Below is a small trained network, with its code and all its weights. Each question gives an input and a target symbol and asks what happens when units are switched off, that is, made to give their printed mean instead of their output.

import numpy as np


def w(rows, s, z=0):
    codes = np.array(rows[::2]) - 128.0
    scale = np.full(codes.shape[1], s)
    scale[-1] = z or s
    return codes * scale


def f(y):
    return np.maximum(y, 0)


def softmax(a):
    e = np.exp(a - a.max(-1, keepdims=True))
    return e / e.sum(-1, keepdims=True)


def log_softmax(a):
    a = a - a.max(-1, keepdims=True)
    return a - np.log(np.exp(a).sum(-1, keepdims=True))


def net(x, mask):
    ids = ['αγδεηλπστφψω'.index(c) for c in x.split()]
    T = len(ids)
    res = E[ids] + P[:T]
    u = 0
    for l in range(2):
        r = res
        for j in range(3):
            rows = slice(2 * j, 2 * j + 2)
            q, k, v = (r @ M[l][rows].T for M in (Q, K, V))
            z = softmax(np.where(np.tri(T) > 0, q @ k.T / 2**0.5, -1e9)) @ v
            o = O[l][rows]
            res = res + np.where(mask[u + j], z, o[:, -1]) @ o[:, :-1]
        u += 3
        y = f(res @ A[l][:, :-1].T + A[l][:, -1])
        res = res + np.where(mask[u : u + 4], y, B[l][:, -1]) @ B[l][:, :-1]
        u += 4
    return log_softmax(res[-1] @ U[:, :-1].T + U[:, -1])


Q, K, V, O, A, B = {}, {}, {}, {}, {}, {}
E = w([
[213,119,130,146,214],'α',
[154,172,133,144,215],'γ',
[192,55,206,216,88],'δ',
[161,147,112,76,122],'ε',
[62,130,89,147,172],'η',
[86,171,117,81,79],'λ',
[134,77,102,77,161],'π',
[4,129,158,145,121],'σ',
[112,194,71,96,119],'τ',
[122,95,113,44,91],'φ',
[52,92,58,121,129],'ψ',
[136,55,85,156,234],'ω',
],0.024)
P = w([
[174,89,134,41,102],'0',
[178,106,175,2,107],'1',
[164,105,168,48,119],'2',
[160,107,161,80,124],'3',
[161,110,148,102,125],'4',
[150,110,149,118,123],'5',
[150,118,143,127,126],'6',
[155,117,126,138,123],'7',
],0.0058)
Q[0] = w([
[110,110,155,202,198],'0.h1',
[104,130,138,184,150],'0.h1',
[132,165,77,246,131],'0.h2',
[160,134,125,114,126],'0.h2',
[150,99,134,152,115],'0.h3',
[96,144,139,205,118],'0.h3',
],0.011)
K[0] = w([
[167,69,246,237,117],'0.h1',
[19,77,179,196,112],'0.h1',
[152,108,148,161,91],'0.h2',
[138,116,104,119,114],'0.h2',
[14,180,2,81,74],'0.h3',
[76,178,156,163,163],'0.h3',
],0.0089)
V[0] = w([
[145,101,50,248,2],'0.h1',
[231,120,205,202,60],'0.h1',
[64,132,168,89,174],'0.h2',
[77,171,75,16,224],'0.h2',
[81,120,143,94,164],'0.h3',
[100,175,97,44,199],'0.h3',
],0.0062)
O[0] = w([
[112,116,91,139,117,47],'0.h1',
[125,107,71,170,107,120],'0.h1',
[177,126,82,78,89,160],'0.h2',
[121,85,2,221,100,254],'0.h2',
[79,122,207,108,139,163],'0.h3',
[112,123,167,76,147,207],'0.h3',
],0.0096,0.0045)
A[0] = w([
[161,105,82,155,213,129],'0.n1',
[113,35,97,100,94,253],'0.n2',
[132,147,106,167,255,124],'0.n3',
[227,56,160,162,106,77],'0.n4',
],0.0098,0.0042)
B[0] = w([
[100,96,150,30,97,229],'0.n1',
[194,101,75,154,52,254],'0.n2',
[196,110,143,116,170,227],'0.n3',
[76,91,19,225,254,185],'0.n4',
],0.0096,0.0098)
Q[1] = w([
[1,102,146,152,122],'1.h1',
[82,113,30,42,161],'1.h1',
[213,164,61,39,101],'1.h2',
[129,86,154,167,109],'1.h2',
[198,178,135,152,105],'1.h3',
[165,148,202,89,194],'1.h3',
],0.0075)
K[1] = w([
[1,77,52,66,153],'1.h1',
[117,99,123,238,149],'1.h1',
[228,193,48,60,149],'1.h2',
[116,146,190,119,95],'1.h2',
[149,176,167,131,80],'1.h3',
[174,166,187,38,124],'1.h3',
],0.0096)
V[1] = w([
[78,71,149,211,130],'1.h1',
[192,125,146,221,95],'1.h1',
[165,142,88,95,136],'1.h2',
[26,83,254,228,96],'1.h2',
[141,87,162,169,138],'1.h3',
[163,221,99,232,60],'1.h3',
],0.0081)
O[1] = w([
[49,70,104,115,138,156],'1.h1',
[109,117,177,122,137,144],'1.h1',
[216,127,111,125,187,169],'1.h2',
[152,138,102,10,167,5],'1.h2',
[171,113,255,103,106,157],'1.h3',
[100,98,199,186,125,76],'1.h3',
],0.0073,0.02)
A[1] = w([
[119,201,25,188,187,254],'1.n1',
[72,140,139,154,20,56],'1.n2',
[93,254,63,173,25,135],'1.n3',
[175,52,139,134,161,42],'1.n4',
],0.0096,0.0052)
B[1] = w([
[13,31,232,49,98,252],'1.n1',
[121,174,57,90,242,186],'1.n2',
[109,220,135,210,165,209],'1.n3',
[150,199,88,94,158,248],'1.n4',
],0.011,0.013)
U = w([
[183,147,66,178,109,151],'α',
[195,130,174,197,216,74],'γ',
[194,170,252,84,139,199],'δ',
[77,177,102,23,89,116],'ε',
[90,33,85,210,155,128],'η',
[75,30,200,78,19,101],'λ',
[172,141,61,69,167,62],'π',
[175,35,103,127,1,183],'σ',
[127,216,129,130,199,98],'τ',
[99,84,165,94,195,106],'φ',
[71,135,222,119,115,104],'ψ',
[176,98,228,199,43,246],'ω',
],0.008,0.012)

Each question gives the input, a string of symbols that net reads in full, and the target symbol t.
The units are the heads (2 rows each of Q, K, V and O) and the neurons (one row each of A and B). Each row of codes is followed by its name. A weight is (code - 128) times the scale printed after its matrix; where a second scale follows, it is the last column's (O, A, B and U).
mask holds one flag per unit, layer by layer, with each layer's heads first. A switched-off unit (its flag False) gives its mean, the last column of its rows in O or B, instead of its output. The means were averaged over made-up inputs and are rounded, as every weight is.
A unit's drop is (log p(t) with every unit on - log p(t) with that unit switched off) / (log p(t) with every unit on - log p(t) with every unit switched off).
The circuit of an input: a set's keep is (log p(t) with only the set's units on - log p(t) with every unit switched off) / (log p(t) with every unit on - log p(t) with every unit switched off). Starting from the 12 units with the biggest drops (on a tie, the unit counted first), units are removed one at a time, each time the one whose removal leaves the highest keep (on an exact tie, the one counted first), for as long as the keep stays at least 0.8.
units of the circuit, in order: the units of the circuit, biggest drop first
unit that matters most: the unit with the biggest drop
top k neurons: the k neurons with the biggest drops, biggest first
top k neurons in layer l: the k neurons of layer l with the biggest drops, biggest first
heads that matter: for each layer, one digit per head in row order, 1 if its drop is at least 0.15 and else 0, layers parted by /
input λ ω γ π ω λ, target τ: units of the circuit, in order => [1.n3; 0.n3; 1.n2]
input γ γ η α δ ε δ, target γ: top 4 neurons => [0.n4; 1.n1; 0.n1; 1.n4]
input η τ δ τ γ ε, target η: heads that matter => 000 / 100
input η ψ ψ τ π δ ω ω, target φ: top 3 neurons => [0.n4; 1.n4; 0.n1]
input φ τ δ γ, target η: top 2 neurons => [0.n1; 0.n2]
input η ω η η δ τ α φ, target η: top 3 neurons => [1.n2; 1.n1; 0.n1]
input η ω δ π, target η: top 3 neurons in layer 0 => [0.n4; 0.n3; 0.n2]
input α γ φ, target α: units of the circuit, in order => [0.n1; 1.n1]
input η γ δ λ π τ, target η: top 4 neurons => [1.n1; 1.n4; 0.n2; 1.n2]
input ω γ λ α γ, target δ: units of the circuit, in order => [0.n3; 1.h1; 0.n4]
input η φ ε δ φ λ, target η: top 2 neurons in layer 1 => [1.n2; 1.n4]
input φ δ π, target η: heads that matter => 111 / 110
input φ γ ψ σ π, target σ: top 2 neurons in layer 1 => [1.n3; 1.n2]
input π ω ω δ γ α, target η: heads that matter => 100 / 110
input δ φ γ, target η: top 3 neurons => [0.n1; 0.n4; 1.n1]
input ψ π η η, target λ: unit that matters most => 1.h3
input γ η λ, target τ: top neuron in layer 0 => [0.n4]
input ψ λ ε τ φ π ω, target π: top 3 neurons => [0.n1; 0.n3; 1.n4]
input σ γ δ π η σ τ, target η: top 2 neurons in layer 0 => [0.n2; 0.n4]
input σ σ π π σ δ α, target η: top 2 neurons => [0.n4; 0.n1]
input ψ γ ψ η δ, target η: top 2 neurons => [0.n4; 0.n3]
input σ ω φ π δ ε λ, target η: top 4 neurons => [1.n2; 1.n4; 1.n1; 0.n3]
input δ δ σ λ φ ω φ α, target φ: top 3 neurons => [0.n4; 0.n2; 1.n4]
input δ ψ σ, target η: top 2 neurons => [1.n2; 1.n4]
input α η α σ, target ε: top 3 neurons => [0.n4; 1.n1; 0.n3]
input ψ ω λ ω ε, target ω: unit that matters most => 0.n1
input φ ε δ σ, target η: top 3 neurons in layer 1 => [1.n2; 1.n1; 1.n4]
input τ δ ε, target η: top neuron => [1.n1]
input τ α τ σ σ δ φ, target η: top 2 neurons => [1.n2; 1.n1]
input λ π ω ω ω σ α π, target σ: top 2 neurons in layer 0 => [0.n1; 0.n2]
